Below is a small trained network, with its code and all its weights. Each question gives an input and a class and asks what happens when units are switched off, that is, made to give their printed mean instead of their output.

import numpy as np


def w(rows, s, z=0):
    codes = np.array(rows[::2]) - 128.0
    scale = np.full(codes.shape[1], s)
    scale[-1] = z or s
    return codes * scale


def norm(h):
    return h / np.sqrt((h * h).mean(-1, keepdims=True) + 1e-5)


def f(y):
    return np.maximum(y, 0)


def log_softmax(a):
    a = a - a.max(-1, keepdims=True)
    return a - np.log(np.exp(a).sum(-1, keepdims=True))


def net(x, mask):
    res = np.array(x, float).reshape(1, 4) / 4 @ E
    u = 0
    for l in range(2):
        y = f(norm(res) @ A[l][:, :-1].T + A[l][:, -1])
        res = res + np.where(mask[u : u + 12], y, B[l][:, -1]) @ B[l][:, :-1]
        u += 12
    return log_softmax(norm(res)[-1] @ U[:, :-1].T + U[:, -1])


A, B = {}, {}
E = w([
[143,220,198,73,164,115,210,152,112,92,62,178],'x0',
[134,94,113,180,171,174,98,167,124,108,197,71],'x1',
[133,109,139,110,140,82,72,101,128,87,156,136],'x2',
[163,137,81,175,154,147,145,144,252,90,116,118],'x3',
],0.0025)
A[0] = w([
[144,144,151,66,117,100,135,107,87,133,57,174,153],'0.n0',
[103,91,66,180,67,92,109,143,172,117,154,81,117],'0.n1',
[176,112,135,46,131,51,85,106,139,64,159,156,2],'0.n2',
[151,107,100,145,161,51,62,127,76,131,155,138,119],'0.n3',
[81,73,144,112,134,145,131,138,54,176,135,109,43],'0.n4',
[137,157,200,55,161,81,156,143,83,92,131,171,152],'0.n5',
[88,87,107,153,34,139,135,94,99,253,114,149,44],'0.n6',
[174,160,77,104,74,136,162,80,176,145,70,167,139],'0.n7',
[168,184,148,121,103,94,192,175,146,151,40,161,212],'0.n8',
[63,107,134,139,112,84,163,107,88,207,111,144,229],'0.n9',
[151,51,64,187,122,197,68,160,152,140,167,46,4],'0.n10',
[80,117,163,169,183,135,144,168,86,103,168,85,187],'0.n11',
],0.0032,0.0009)
B[0] = w([
[164,44,116,208,144,137,111,132,119,195,169,31,236],'0.n0',
[146,163,173,45,133,132,97,130,44,204,179,145,224],'0.n1',
[80,96,123,209,90,44,31,57,130,122,112,84,191],'0.n2',
[61,153,67,133,105,63,101,77,236,96,70,80,193],'0.n3',
[202,163,198,104,159,146,165,194,198,118,187,194,191],'0.n4',
[113,76,138,86,56,180,56,93,141,190,204,127,239],'0.n5',
[16,213,104,22,34,166,109,24,139,82,91,199,236],'0.n6',
[55,218,108,52,162,148,181,116,177,81,36,143,219],'0.n7',
[179,136,29,137,193,154,159,174,194,80,106,170,255],'0.n8',
[148,140,170,125,22,84,96,115,142,156,199,106,223],'0.n9',
[194,55,198,171,255,103,122,191,106,161,155,70,252],'0.n10',
[184,214,170,81,78,161,81,141,177,137,86,142,183],'0.n11',
],0.0026,0.0034)
A[1] = w([
[193,81,219,182,174,68,94,106,135,1,150,163,114],'1.n0',
[58,124,110,59,33,118,112,7,84,134,90,181,1],'1.n1',
[65,208,42,163,158,152,208,180,166,40,49,198,65],'1.n2',
[137,63,66,225,191,54,144,152,86,129,120,49,79],'1.n3',
[44,47,114,156,95,119,80,95,80,172,128,121,110],'1.n4',
[67,118,113,90,6,88,149,55,90,136,95,152,44],'1.n5',
[201,66,140,183,138,85,132,155,117,142,235,156,59],'1.n6',
[95,113,165,118,109,233,140,171,61,133,200,125,113],'1.n7',
[110,112,156,128,63,182,79,136,14,94,177,107,83],'1.n8',
[168,101,192,150,131,38,79,102,80,163,152,92,87],'1.n9',
[169,134,69,156,214,96,135,188,107,112,119,81,216],'1.n10',
[128,154,77,137,143,117,250,151,155,82,46,143,20],'1.n11',
],0.0034,0.0016)
B[1] = w([
[96,76,81,182,154,117,100,137,57,238,179,73,177],'1.n0',
[74,129,51,151,146,76,56,38,169,193,202,51,255],'1.n1',
[215,45,97,76,161,176,199,79,182,43,50,181,215],'1.n2',
[174,68,212,186,187,183,136,184,49,171,156,75,167],'1.n3',
[152,213,118,104,113,119,176,138,155,96,121,138,199],'1.n4',
[69,112,43,156,142,61,2,95,182,158,186,53,232],'1.n5',
[160,94,142,157,160,167,147,178,86,169,125,127,175],'1.n6',
[152,152,157,92,49,93,136,125,85,142,170,200,177],'1.n7',
[171,184,85,83,69,150,206,114,157,107,80,169,182],'1.n8',
[88,134,120,142,144,159,156,125,170,82,79,159,207],'1.n9',
[118,46,110,146,169,151,94,76,153,154,144,145,193],'1.n10',
[151,83,100,100,156,179,142,74,184,43,74,201,188],'1.n11',
],0.0043)
U = w([
[216,86,61,57,187,221,222,69,239,39,52,201,245],'0',
[50,221,185,181,120,47,181,253,49,28,51,45,4],'1',
[30,179,230,223,87,55,183,213,58,57,35,92,4],'2',
[209,31,190,218,231,219,114,222,56,211,217,54,252],'3',
[40,153,174,220,123,68,93,180,60,62,96,53,8],'4',
[56,207,46,76,34,60,45,22,191,195,216,62,250],'5',
[76,237,193,182,144,69,213,199,49,50,71,38,4],'6',
[221,202,199,44,28,206,197,183,59,187,218,197,206],'7',
],0.0047,0.0029)

Each question gives the input, the list of numbers given to net, and the class t.
The units are the neurons (one row each of A and B). Each row of codes is followed by its name. A weight is (code - 128) times the scale printed after its matrix; where a second scale follows, it is the last column's (A, B and U).
mask holds one flag per neuron, layer by layer. A switched-off neuron (its flag False) gives its mean, the last column of its row in B, instead of its output. The means were averaged over made-up inputs and are rounded, as every weight is.
A unit's drop is (log p(t) with every unit on - log p(t) with that unit switched off) / (log p(t) with every unit on - log p(t) with every unit switched off).
The circuit of an input: a set's keep is (log p(t) with only the set's units on - log p(t) with every unit switched off) / (log p(t) with every unit on - log p(t) with every unit switched off). Starting from the 12 units with the biggest drops (on a tie, the unit counted first), units are removed one at a time, each time the one whose removal leaves the highest keep (on an exact tie, the one counted first), for as long as the keep stays at least 0.8.
circuit, biggest first: the units of the circuit, biggest drop first
k most important neurons: the k neurons with the biggest drops, biggest first
k most important neurons of layer l: the k neurons of layer l with the biggest drops, biggest first
drop when u is switched off: that unit's drop, to one decimal
input [2,1,1,0], class 3: circuit, biggest first	[0.n6]
input [3,8,-1,-3], class 7: 3 most important neurons	[0.n11 1.n7 0.n8]
input [7,-5,8,2], class 5: circuit, biggest first	[0.n5 1.n2]
input [4,4,4,-5], class 7: circuit, biggest first	[1.n1 1.n7]
input [5,1,4,0], class 3: 2 most important neurons	[0.n6 0.n8]
input [-4,6,5,-7], class 3: 4 most important neurons of layer 0	[0.n10 0.n5 0.n6 0.n7]
input [-6,1,0,-3], class 7: 3 most important neurons of layer 0	[0.n10 0.n4 0.n6]
input [8,-5,1,-3], class 5: 2 most important neurons	[0.n5 0.n10]
input [1,-1,-7,-2], class 0: 3 most important neurons	[0.n8 1.n2 0.n1]
input [8,-3,0,-4], class 5: 3 most important neurons	[0.n5 0.n10 0.n4]
input [-4,2,-1,-4], class 7: 2 most important neurons of layer 0	[0.n10 0.n4]
input [5,5,-3,-2], class 7: 2 most important neurons of layer 0	[0.n5 0.n7]
input [-5,3,-4,-6], class 7: 2 most important neurons	[0.n10 0.n4]
input [-2,4,0,0], class 3: circuit, biggest first	[0.n10]
input [-6,6,5,-6], class 3: 3 most important neurons of layer 0	[0.n10 0.n5 0.n3]
input [7,-6,-5,-7], class 5: 2 most important neurons	[0.n5 0.n10]
input [-3,8,-2,-8], class 7: drop when 1.n8 is switched off	0.1
input [-4,6,0,-6], class 7: drop when 1.n5 is switched off	0.1
